Below are the code and all the weights of a small trained network. Each question names an input and a target symbol and asks about switching units off, where a switched-off unit gives its printed mean instead of its output.

import numpy as np


def w(rows, s, z=0):
    codes = np.array(rows[::2]) - 128.0
    scale = np.full(codes.shape[1], s)
    scale[-1] = z or s
    return codes * scale


def f(y):
    return np.maximum(y, 0)


def softmax(a):
    e = np.exp(a - a.max(-1, keepdims=True))
    return e / e.sum(-1, keepdims=True)


def log_softmax(a):
    a = a - a.max(-1, keepdims=True)
    return a - np.log(np.exp(a).sum(-1, keepdims=True))


def net(x, mask):
    ids = ['ΓΔΘΛΞαβεζηπστφψω'.index(c) for c in x.split()]
    T = len(ids)
    res = E[ids] + P[:T]
    r = res
    for j in range(3):
        rows = slice(4 * j, 4 * j + 4)
        q, k, v = (r @ M[0][rows].T for M in (Q, K, V))
        z = softmax(np.where(np.tri(T) > 0, q @ k.T / 4**0.5, -1e9)) @ v
        o = O[0][rows]
        res = res + np.where(mask[j], z, o[:, -1]) @ o[:, :-1]
    y = f(res @ A[0][:, :-1].T + A[0][:, -1])
    res = res + np.where(mask[3:7], y, B[0][:, -1]) @ B[0][:, :-1]
    return log_softmax(res[-1] @ U[:, :-1].T + U[:, -1])


Q, K, V, O, A, B = {}, {}, {}, {}, {}, {}
E = w([
[165,191,96,62,203,146,94,106,112,122,106],'Γ',
[133,130,74,152,67,100,217,212,86,150,133],'Δ',
[144,105,72,101,137,62,166,241,67,156,110],'Θ',
[128,243,95,150,190,143,144,101,167,103,129],'Λ',
[118,42,117,161,177,173,155,99,86,78,177],'Ξ',
[61,80,90,140,96,149,152,87,16,136,88],'α',
[117,135,62,157,80,80,110,160,62,86,79],'β',
[130,125,204,86,180,79,148,130,131,9,171],'ε',
[32,202,161,30,95,135,160,87,112,177,163],'ζ',
[151,110,51,101,32,77,167,90,161,91,134],'η',
[179,73,98,141,177,197,136,102,190,157,61],'π',
[86,111,183,146,164,63,181,71,133,132,52],'σ',
[148,106,249,91,62,146,168,160,151,110,90],'τ',
[18,235,170,103,135,103,102,141,121,120,141],'φ',
[111,191,95,106,139,196,89,165,187,144,123],'ψ',
[134,60,213,63,111,150,90,172,121,75,181],'ω',
],0.015)
P = w([
[218,193,163,153,136,120,140,90,52,160,159],'0',
[177,182,100,81,148,159,204,128,77,88,115],'1',
[157,170,89,82,141,159,193,133,90,92,116],'2',
[145,150,103,102,135,147,173,133,99,85,115],'3',
[126,139,102,102,133,142,162,141,119,91,113],'4',
[106,128,100,107,130,143,156,142,133,91,116],'5',
[90,114,104,117,135,136,144,150,148,95,108],'6',
[76,101,105,115,130,132,129,156,163,91,109],'7',
[62,84,104,116,130,130,119,156,176,97,109],'8',
[46,74,103,122,127,121,102,161,197,93,110],'9',
[30,65,113,125,128,119,96,168,200,98,111],'10',
[9,56,113,134,126,126,83,181,214,102,107],'11',
],0.011)
Q[0] = w([
[168,63,188,129,100,86,157,115,118,70,157],'h0',
[92,146,107,72,168,198,144,155,160,84,116],'h0',
[138,184,139,99,140,175,119,90,210,167,149],'h0',
[127,158,217,147,218,161,98,98,152,168,141],'h0',
[85,166,100,137,164,169,117,108,108,184,89],'h1',
[105,170,188,84,203,197,96,99,194,125,114],'h1',
[114,201,51,142,121,179,93,99,184,177,127],'h1',
[90,120,124,109,105,208,133,113,134,39,128],'h1',
[105,80,226,88,151,143,186,134,140,43,129],'h2',
[73,157,8,106,85,132,135,138,108,64,64],'h2',
[170,187,180,132,205,192,57,104,179,124,94],'h2',
[141,76,86,125,101,172,158,185,132,8,82],'h2',
],0.015)
K[0] = w([
[106,54,154,144,191,204,223,110,141,82,48],'h0',
[124,83,115,209,141,137,46,90,136,207,236],'h0',
[187,199,116,163,117,166,107,158,29,173,144],'h0',
[213,195,90,145,155,136,200,95,18,102,166],'h0',
[185,211,181,138,85,70,80,163,76,109,148],'h1',
[197,110,228,149,180,129,119,53,90,185,136],'h1',
[238,229,131,142,32,128,88,123,116,132,208],'h1',
[102,59,108,249,120,134,80,57,119,154,138],'h1',
[69,44,131,154,187,151,204,26,107,150,75],'h2',
[9,123,131,108,145,122,33,193,233,105,160],'h2',
[236,186,137,87,238,148,171,68,82,154,118],'h2',
[60,18,118,156,172,195,41,142,189,101,98],'h2',
],0.011)
V[0] = w([
[131,124,150,207,168,177,114,254,72,144,45],'h0',
[149,192,98,189,198,57,105,71,165,66,63],'h0',
[201,127,136,186,71,192,180,134,250,133,162],'h0',
[71,161,151,202,11,146,192,111,124,167,81],'h0',
[154,130,134,184,108,104,181,51,180,143,31],'h1',
[98,185,130,75,130,188,134,134,145,232,71],'h1',
[130,92,70,187,180,204,116,90,101,134,148],'h1',
[42,214,105,194,197,74,183,130,121,89,152],'h1',
[130,175,195,75,150,105,152,181,193,132,158],'h2',
[125,178,130,119,142,204,80,70,114,153,107],'h2',
[130,116,80,181,142,173,118,130,197,132,124],'h2',
[192,73,125,94,183,168,167,152,119,113,229],'h2',
],0.0098)
O[0] = w([
[130,60,175,107,111,252,71,189,56,134,140,179],'h0',
[41,90,83,181,43,154,105,121,216,146,188,183],'h0',
[89,134,83,131,130,189,110,62,143,105,1,36],'h0',
[95,159,183,223,160,184,210,175,147,66,84,58],'h0',
[113,107,160,85,230,78,86,200,98,202,104,147],'h1',
[149,208,115,167,149,108,65,89,62,151,136,17],'h1',
[169,129,111,247,144,141,162,164,168,157,137,134],'h1',
[151,111,214,111,137,87,56,64,237,135,96,232],'h1',
[174,61,188,221,159,125,154,62,134,175,100,208],'h2',
[115,57,126,109,43,79,167,118,122,103,100,240],'h2',
[137,186,165,117,106,90,173,96,58,123,150,254],'h2',
[28,130,194,182,144,112,85,141,156,155,145,104],'h2',
],0.0098,0.0024)
A[0] = w([
[151,174,114,136,141,95,110,38,104,154,76,27],'n0',
[106,103,154,116,92,123,138,20,195,116,127,20],'n1',
[138,128,48,103,92,104,180,111,73,97,116,4],'n2',
[140,128,254,99,110,172,70,87,103,100,195,83],'n3',
],0.0084,0.0044)
B[0] = w([
[112,120,150,21,74,213,150,154,188,205,150,190],'n0',
[179,190,122,162,127,131,85,254,38,81,116,255],'n1',
[103,120,195,254,111,115,83,131,145,180,97,244],'n2',
[89,128,28,179,231,115,179,56,117,119,136,243],'n3',
],0.0076,0.0056)
U = w([
[144,146,167,172,134,140,62,153,145,138,122,59],'Γ',
[177,143,184,178,160,148,141,165,112,146,134,72],'Δ',
[158,114,50,186,190,150,121,165,103,197,108,42],'Θ',
[128,109,76,104,150,123,176,63,82,98,153,162],'Λ',
[120,176,171,94,122,118,144,124,113,147,152,132],'Ξ',
[20,170,193,118,127,106,118,171,18,131,154,37],'α',
[166,123,125,52,103,149,122,194,104,75,142,100],'β',
[124,126,82,132,100,81,106,113,121,179,171,106],'ε',
[159,170,128,176,173,81,105,118,102,79,134,160],'ζ',
[74,149,64,135,144,86,172,114,157,131,85,76],'η',
[101,139,98,108,98,204,72,50,169,133,101,253],'π',
[37,100,165,161,113,162,145,115,184,107,185,174],'σ',
[146,130,155,134,179,173,134,116,125,72,69,95],'τ',
[255,51,65,162,138,137,159,138,185,145,89,62],'φ',
[113,85,188,181,61,70,134,82,72,106,99,174],'ψ',
[147,76,183,111,176,91,83,110,147,185,97,234],'ω',
],0.007,0.003)

Each question gives the input, a string of symbols that net reads in full, and the target symbol t.
The units are the heads (4 rows each of Q, K, V and O) and the neurons (one row each of A and B). Each row of codes is followed by its name. A weight is (code - 128) times the scale printed after its matrix; where a second scale follows, it is the last column's (O, A, B and U).
mask holds one flag per unit, heads first, then neurons. A switched-off unit (its flag False) gives its mean, the last column of its rows in O or B, instead of its output. The means were averaged over made-up inputs and are rounded, as every weight is.
A unit's drop is (log p(t) with every unit on - log p(t) with that unit switched off) / (log p(t) with every unit on - log p(t) with every unit switched off).
The circuit of an input: a set's keep is (log p(t) with only the set's units on - log p(t) with every unit switched off) / (log p(t) with every unit on - log p(t) with every unit switched off). Starting from all 7 units, units are removed one at a time, each time the one whose removal leaves the highest keep (on an exact tie, the one counted first), for as long as the keep stays at least 0.8.
units of the circuit, in order: the units of the circuit, biggest drop first
unit that matters most: the unit with the biggest drop
heads that matter: for each layer, one digit per head in row order, 1 if its drop is at least 0.15 and else 0, layers parted by /
input η Γ Δ, target η: units of the circuit, in order => (h0)
input β ε π ψ Θ Δ Λ β ω, target α: units of the circuit, in order => (h2; h1)
input τ β ω, target Λ: heads that matter => 111
input Ξ ε ψ β ψ β ζ ω σ π φ, target φ: units of the circuit, in order => (h2; h1)
input ζ Ξ ζ ζ β ω, target σ: units of the circuit, in order => (h2; h1)
input Θ ε ψ β η ψ π α η ζ, target Λ: units of the circuit, in order => (h0; n3; h1)
input η ψ ψ Θ β α φ ψ ψ, target η: heads that matter => 110
input ω Λ ψ Δ ψ π ψ ψ Ξ Θ, target ψ: heads that matter => 011
input β π Δ, target π: units of the circuit, in order => (h0; h1)
input Θ ψ ω ψ σ β β ε ε ψ Θ π, target Λ: units of the circuit, in order => (h0; n3; h2; h1)
input ψ ψ β σ Ξ β, target σ: heads that matter => 100
input φ ψ Δ φ, target ζ: units of the circuit, in order => (h1; n1; n3)
input ζ τ Θ β ψ, target Ξ: heads that matter => 110
input β π ψ ω π, target σ: unit that matters most => h0
input ψ ψ η Θ Δ ψ φ, target π: units of the circuit, in order => (h1; h0; n0; h2)
input ω ε Ξ ψ η, target ψ: heads that matter => 001
input β ψ β π α σ ζ β ω, target ω: heads that matter => 010
input ω Θ ω ε η, target ω: units of the circuit, in order => (h0; h2)
input Ξ ω ψ Θ ψ ω ψ ψ ε, target σ: heads that matter => 011
input σ ω η ψ β φ β Ξ Λ τ, target σ: units of the circuit, in order => (h2; h1)
input π ε β ψ π Δ ψ Γ Θ ω α ω, target β: units of the circuit, in order => (h2)
input φ ψ η η ψ τ Γ Ξ Θ α ψ, target ζ: heads that matter => 110
input Ξ ζ Ξ ψ β, target ψ: units of the circuit, in order => (h2; n2)
input ψ η β ψ Γ, target π: heads that matter => 110
input π ω ε Δ, target ω: heads that matter => 101
input π β Ξ π η ψ σ, target ω: heads that matter => 010
